Here is a tiny trained network, its code and every weight. The questions are about switching its units off for an input and a target symbol, where a switched-off unit gives its printed mean instead of its output.

import numpy as np


def w(rows, s, z=0):
    codes = np.array(rows[::2]) - 128.0
    scale = np.full(codes.shape[1], s)
    scale[-1] = z or s
    return codes * scale


def f(y):
    return y / 2 * (1 + np.tanh(0.7978845608 * (y + 0.044715 * y**3)))


def softmax(a):
    e = np.exp(a - a.max(-1, keepdims=True))
    return e / e.sum(-1, keepdims=True)


def log_softmax(a):
    a = a - a.max(-1, keepdims=True)
    return a - np.log(np.exp(a).sum(-1, keepdims=True))


def net(x, mask):
    ids = ['αβγεθξπστφ'.index(c) for c in x.split()]
    T = len(ids)
    res = E[ids] + P[:T]
    r = res
    for j in range(2):
        rows = slice(2 * j, 2 * j + 2)
        q, k, v = (r @ M[0][rows].T for M in (Q, K, V))
        z = softmax(np.where(np.tri(T) > 0, q @ k.T / 2**0.5, -1e9)) @ v
        o = O[0][rows]
        res = res + np.where(mask[j], z, o[:, -1]) @ o[:, :-1]
    y = f(res @ A[0][:, :-1].T + A[0][:, -1])
    res = res + np.where(mask[2:18], y, B[0][:, -1]) @ B[0][:, :-1]
    return log_softmax(res[-1] @ U[:, :-1].T + U[:, -1])


Q, K, V, O, A, B = {}, {}, {}, {}, {}, {}
E = w([
[95,209,171,123,136,145],'α',
[148,169,125,164,212,136],'β',
[127,94,123,31,107,133],'γ',
[115,134,117,82,112,130],'ε',
[159,110,170,142,85,85],'θ',
[158,79,75,181,145,193],'ξ',
[253,167,106,123,90,105],'π',
[226,164,82,106,90,94],'σ',
[138,89,190,107,108,215],'τ',
[140,86,80,150,149,54],'φ',
],0.025)
P = w([
[171,177,166,130,215,130],'0',
[154,167,162,129,194,131],'1',
[141,157,160,129,173,127],'2',
[134,148,156,126,156,123],'3',
[131,141,153,128,137,119],'4',
[126,132,148,130,118,116],'5',
[122,127,143,128,101,116],'6',
[116,120,138,130,85,112],'7',
[116,114,132,132,68,115],'8',
[110,107,127,131,52,113],'9',
[108,101,122,131,35,114],'10',
[104,92,118,130,19,111],'11',
[101,89,117,131,7,111],'12',
],0.015)
Q[0] = w([
[76,134,132,145,133,138],'h1',
[54,90,116,113,179,144],'h1',
[124,164,156,103,90,177],'h2',
[6,129,159,172,151,140],'h2',
],0.019)
K[0] = w([
[147,239,136,144,162,100],'h1',
[135,237,129,104,194,153],'h1',
[148,135,200,88,82,152],'h2',
[102,251,131,130,165,139],'h2',
],0.018)
V[0] = w([
[142,102,116,127,136,209],'h1',
[113,131,252,158,82,54],'h1',
[126,161,126,177,1,114],'h2',
[120,116,76,23,19,114],'h2',
],0.0077)
O[0] = w([
[75,254,84,140,106,143,91],'h1',
[117,133,212,135,126,55,255],'h1',
[147,166,134,168,183,116,124],'h2',
[122,157,130,94,188,162,138],'h2',
],0.0088,0.0047)
A[0] = w([
[118,56,131,121,146,98,134],'n1',
[139,109,170,139,203,145,55],'n2',
[138,152,170,135,225,187,96],'n3',
[134,188,116,100,159,86,100],'n4',
[134,159,99,146,253,85,15],'n5',
[154,147,127,200,239,154,103],'n6',
[133,106,66,122,248,120,95],'n7',
[134,142,76,158,124,164,10],'n8',
[191,134,116,90,157,116,254],'n9',
[149,113,162,95,67,108,157],'n10',
[125,151,97,93,76,91,157],'n11',
[60,109,147,102,134,162,122],'n12',
[160,177,124,148,241,111,212],'n13',
[111,80,101,172,94,168,73],'n14',
[142,130,142,111,105,80,76],'n15',
[146,74,123,103,108,148,32],'n16',
],0.016,0.0054)
B[0] = w([
[117,184,158,95,114,144,187],'n1',
[166,131,75,143,99,169,135],'n2',
[233,113,114,82,62,120,140],'n3',
[129,120,223,142,148,139,150],'n4',
[85,83,166,226,11,200,133],'n5',
[137,203,57,167,131,86,138],'n6',
[105,177,212,170,126,183,146],'n7',
[144,80,185,84,85,96,138],'n8',
[60,115,85,146,120,147,209],'n9',
[93,126,85,138,186,127,251],'n10',
[172,146,172,123,146,179,180],'n11',
[167,122,126,169,128,61,160],'n12',
[87,127,146,70,113,76,152],'n13',
[128,177,176,131,182,129,151],'n14',
[165,78,123,167,149,139,199],'n15',
[109,176,97,161,116,113,143],'n16',
],0.011,0.013)
U = w([
[159,188,192,68,120,67,70],'α',
[120,186,51,155,91,46,157],'β',
[133,141,127,133,140,146,103],'γ',
[73,124,118,25,205,202,254],'ε',
[140,69,154,150,210,105,138],'θ',
[174,254,137,189,227,183,16],'ξ',
[131,96,53,182,161,188,83],'π',
[134,135,126,132,146,145,61],'σ',
[228,70,134,106,63,153,190],'τ',
[49,90,163,160,86,189,122],'φ',
],0.0085,0.0057)

Each question gives the input, a string of symbols that net reads in full, and the target symbol t.
The units are the heads (2 rows each of Q, K, V and O) and the neurons (one row each of A and B). Each row of codes is followed by its name. A weight is (code - 128) times the scale printed after its matrix; where a second scale follows, it is the last column's (O, A, B and U).
mask holds one flag per unit, heads first, then neurons. A switched-off unit (its flag False) gives its mean, the last column of its rows in O or B, instead of its output. The means were averaged over made-up inputs and are rounded, as every weight is.
A unit's drop is (log p(t) with every unit on - log p(t) with that unit switched off) / (log p(t) with every unit on - log p(t) with every unit switched off).
The circuit of an input: a set's keep is (log p(t) with only the set's units on - log p(t) with every unit switched off) / (log p(t) with every unit on - log p(t) with every unit switched off). Starting from the 12 units with the biggest drops (on a tie, the unit counted first), units are removed one at a time, each time the one whose removal leaves the highest keep (on an exact tie, the one counted first), for as long as the keep stays at least 0.8.
units of the circuit, in order: the units of the circuit, biggest drop first
top k neurons: the k neurons with the biggest drops, biggest first
which heads matter: for each layer, one digit per head in row order, 1 if its drop is at least 0.15 and else 0, layers parted by /
input σ σ σ, target φ: units of the circuit, in order => n5; n9; h2
input φ ε φ γ σ α π θ α σ τ, target τ: top 2 neurons => n3; n9
input θ φ α π α γ ξ σ, target τ: which heads matter => 10
input τ ε θ γ σ, target ε: units of the circuit, in order => h2; n9; n13
input ξ β β σ, target τ: units of the circuit, in order => h2; n11
input θ γ ξ σ π β φ α ξ θ ξ τ σ, target ξ: which heads matter => 10
input θ α ε β β σ, target θ: which heads matter => 10
input β β π, target β: which heads matter => 01
input β θ τ ξ, target ξ: units of the circuit, in order => n6
input ε τ α, target α: which heads matter => 00
input θ φ γ α θ β, target β: which heads matter => 00
input θ ε θ θ θ ε θ π θ, target θ: units of the circuit, in order => h1; n10
input π ξ ε π, target τ: units of the circuit, in order => h1; n8; h2
input ξ θ θ τ α θ φ σ, target π: which heads matter => 10
input α π ε α σ β π, target β: units of the circuit, in order => h2; n13; n9
input τ π β θ τ ε π, target ξ: top 2 neurons => n11; n4
input ε φ π τ, target τ: units of the circuit, in order => n3
input θ φ α ξ ε ξ π φ β ε π, target π: which heads matter => 00
input θ α θ γ θ θ θ τ θ σ σ α, target θ: which heads matter => 10
input α τ ε θ θ γ π, target ε: which heads matter => 01
input γ θ θ φ ξ α φ ε σ, target π: top 2 neurons => n9; n10
input θ θ π, target θ: top neuron => n15
input α γ α θ ξ θ γ π π φ, target φ: which heads matter => 01
input θ θ τ β β ε ε β θ τ σ, target ξ: top 2 neurons => n11; n4
